[101 101 198 177] -> q_138
[180 162  92 175] -> q_303
[118 138 101 135] -> q_106
[118 138 114 135] -> q_929
[102 141 118 148] -> q_989
[118 138 100 177] -> q_981
common q_138 q_981:  -> [177]
after: [100] -> [177]

[103 125 119 114 113 119 153 150 115 151 107 151 125 153 125 159 151 122
 157 110 159 117 102 133 148 149 142 118 150 149 152] = q_303
[103 139 119 106 113 119 153 150 115 144 107 150 153 153 119 154 151 122
 157 110 159 117 102 133 148 149 142 118 150 108 155] = q_355
[103 139 157 114 113 119 158 150 115 144 107 150 153 153 125 159 151 122
 157 157 159 117 102 125 153 101 109 152  91 168  83] = q_106
after: [154] -> [151]
all q_106: [153] -> 13 14 25
tags:
[144] -> q_999
[125] -> q_678
[152] -> q_69
[151] -> q_744
[150] -> q_558
key q_303 10:  -> q_744
q: [103 139 119 106 113 119 153 150 115 144 107 150 153 153 119 154 151 122
 157 110 159 117 102 133 148 149 142 118 150 108 155] -> q_355
all q_303: [151] -> 10 12 17
all q_303: [110] -> 20

[149 137 129 127 117 147  91] : q_106
[145 102 120 144  94 145  92] : q_138
[146 155 134 130 113 145  98] : q_105
[132 150 134 143 116 143  93] : q_413
[109 163 133 127 116 107 145] : q_303
[147 150 145 129 116 143 131] : q_981
[103  89 103 116 103 100 143] : q_907
after: [146] -> [155]
dup q_907:  -> [103]
key -> tag
[93] -> q_541
[145] -> q_497
[143] -> q_721
[91] -> q_175
[109] -> q_29
[131] -> q_496
[144] -> q_52
[146] -> q_475
[98] -> q_990
key q_303 7:  -> q_497
after: [133] -> [127]
q: [147 150 145 129 116 143 131] -> q_981
q: [109 163 133 127 116 107 145] -> q_303
q: [132 150 134 143 116 143  93] -> q_413

[113 110 134  77 143 110 115 137 137 151 121 132 132  94 137 135 132 101
 142 119  86 136 115 144 125 122 123 103 127 101 145 137 131 133 126 143
  98 124]  q_105
[106 104 139  77 135  87 120 139 146 165 124 152 132  87 133 140 152  83
 133 129  91 131 109 150 140 132 118 106 128 109 134 141 129 124 122 137
  94 112]  q_106
[103  93 169  66  93  81 131 145 148 169 120 170 139  94 121 168 148  93
 129 161  93 123  90 148 160 139  97  81 143 131 119 140 142 146 105  95
  86 107]  q_355
[104 131 131  75 127  91 117 111 141 142 143 146 145 101 134 135 131  90
 134 106  90 135 108 127 148 131 106  93 123 131 139 129 111 115 111 156
 112 115]  q_138
[114 121 140  68 131  87 115 130 142 139 135 139 144 102 132 132 132 110
 126 109 100 131 120 133 131 135 101 100 123 107 126 129 118 118 135 143
  97 113]  q_981
[108 126 158  67 143  71 129 134 146 159 131 167 141  93 127 161 146  94
 125 144  93 120 101 132 160 141  91  84 138 123 120 130 124 130 110 112
  92 106]  q_989
all q_355: [93] -> 2 5 18 21
q: [113 110 134  77 143 110 115 137 137 151 121 132 132  94 137 135 132 101
 142 119  86 136 115 144 125 122 123 103 127 101 145 137 131 133 126 143
  98 124] -> q_105

[117 124 114 131 148 125  75 105] -> q_989
[117 158 125 121 125 125 121 121] -> q_303
[117 158 114 131 148 148 136 132] -> q_981
all q_989: [105] -> 8
all q_303: [125] -> 3 5 6
key -> tag
[113] -> q_327
[114] -> q_79
[158] -> q_777
[124] -> q_435
[157] -> q_61
key q_981 2:  -> q_777
q: [117 158 114 131 148 148 136 132] -> q_981
q: [117 158 125 121 125 125 121 121] -> q_303
all q_981: [158] -> 2

[163 153 154 126 146 158  73 149  85  85 159 114 162 154 134 145  90 130
  70  71 134 127 129 147 141] = q_355
[158 113 170 124  63 113 152 147 173  82 152 140 169 154 152 137 127 125
 131 157 113 131 113 127 141] = q_929
[158 142 170 124  63 153 152 147 173  82 144 140 169 154 152 137 127 125
 131 157 113 131 134  67 100] = q_303
tags:
[72] -> q_607
[73] -> q_509
[146] -> q_603
[154] -> q_273
[152] -> q_33
key q_355 7:  -> q_509
after: [146] -> [158]
after: [145] -> [90]
all q_929: [113] -> 2 6 21 23
q: [163 153 154 126 146 158  73 149  85  85 159 114 162 154 134 145  90 130
  70  71 134 127 129 147 141] -> q_355

[165 160 137 113 129 128 105 129 160]  q_989
[138 123 129 130 130 126 135 128 138]  q_929
[ 74 128 125 125 127 128 130 129 123]  q_138
[165 160 137 113 129 128 105 128 107]  q_981
[114 172 128 104 126 126 102 128  87]  q_907
dup q_981:  -> [128]
key -> tag
[105] -> q_614
[126] -> q_119
[125] -> q_785
[113] -> q_239
[104] -> q_706
key q_907 4:  -> q_706

[115 115 115 171 172 165  99 157 109 113 162 112 177 114 103 113 118 129
  74 116 106 168  84 113 117 114  99] = q_563
[115 115 114 162 130  78 136 151 112 113 154 112 166 113 114 113 124 126
  85 116 107 152  92 112 115 114 106] = q_413
[114 113 112  96 176 163 136 105 112 113  99 112  94 113  88 113 109 113
 149 114 120 170 150 166 113 113 135] = q_303
key -> tag
[166] -> q_320
[157] -> q_455
[113] -> q_3
key q_563 24:  -> q_3
q: [115 115 115 171 172 165  99 157 109 113 162 112 177 114 103 113 118 129
  74 116 106 168  84 113 117 114  99] -> q_563
all q_563: [129] -> 18
q: [114 113 112  96 176 163 136 105 112 113  99 112  94 113  88 113 109 113
 149 114 120 170 150 166 113 113 135] -> q_303

[128 142 155 124 129  96 130 122 115 125 122 145 129 134 109 130  93 138
 137  90 130 143 104 142  88 136]  q_511
[132 131 129 120 134 129 126 124 134 129 126 126 144 124 132 129 133 128
 131 125 129 124 130 123 128 129]  q_989
[152 138 108  98 156 108 125 150  95 119 123 155 146 117 126 117 102 161
 129 150 124 156 158 124 126 100]  q_563
[138 123 135 121 135  93 141 128 110 133 126 120 132 124 134 132 103 138
 140 109 120 139 121 101 132 148]  q_413
[124 125 127 135 123 127 129 130 123 143 131 129 131 131 124 127 124 129
 125 131 127 131 127 133 128 127]  q_929
[113 158 161 133 121 130 114 120 135 113 122 166 124 142  88 125 112 128
 121  95 144 137  99 191  59 114]  q_106
[144 136 114 105 151 112 124 145 102 121 124 148 144 117 127 120 110 153
 130 142 126 153 151 128 126 107]  q_981
[126 126 127 133 124 127 129 130 124 128 129 129 131 130 126 127 126 128
 127 130 128 130 127 131 128 127]  q_355
[131 125 127 135 123 127 129 130 123 127 131 129 131 131 124 128 124 129
 125 131 127 131 127 133 128 127]  q_138
q: [128 142 155 124 129  96 130 122 115 125 122 145 129 134 109 130  93 138
 137  90 130 143 104 142  88 136] -> q_511
q: [138 123 135 121 135  93 141 128 110 133 126 120 132 124 134 132 103 138
 140 109 120 139 121 101 132 148] -> q_413
Table of tags by key:
[124] -> q_868
[125] -> q_663
[130] -> q_788
[146] -> q_806
[145] -> q_148
[122] -> q_165
[129] -> q_802
[123] -> q_10
key q_981 11:  -> q_868

[137 143 136 141 119 155 178 103] = q_413
[131 136 136 137 123 156 185  95] = q_981
[137 143 130 141 126 160 184  96] = q_138
[126 133 140 106 157 116 132 129] = q_105
[115 128 121 134 130 103 119 149] = q_355
[150 148 103 142 133 141 150 107] = q_303
[130 128 104 111 148 111 143 118] = q_989
[110 123 126 132 126 111 118 151] = q_106
[133 115 150 114 130 105 171  97] = q_929
[115 128 121 134 130 108 163 102] = q_511
[131 142 132 119 156 125 137 124] = q_563
[139 127 127 119 121 112 157 105] = q_907
after: [155] -> [178]
common q_989 q_929:  -> [130]

[156 136  60 170] : q_303
[155 150 155 163] : q_929
[150  60  60 156] : q_413
[156 136  60 147] : q_907
[151 131  60 170] : q_105
[ 61 138  60 124] : q_989
[157 118  60  98] : q_981
[159 150 149  98] : q_563
common q_981 q_105:  -> [60]
common q_989 q_413:  -> [60]
common q_929 q_413:  -> [150]
Table of tags by key:
[60] -> q_882
[61] -> q_373
[150] -> q_797
[149] -> q_483
[151] -> q_74
key q_105 3:  -> q_882
after: [138] -> [60]
common q_907 q_105:  -> [60]
all q_929: [150] -> 2

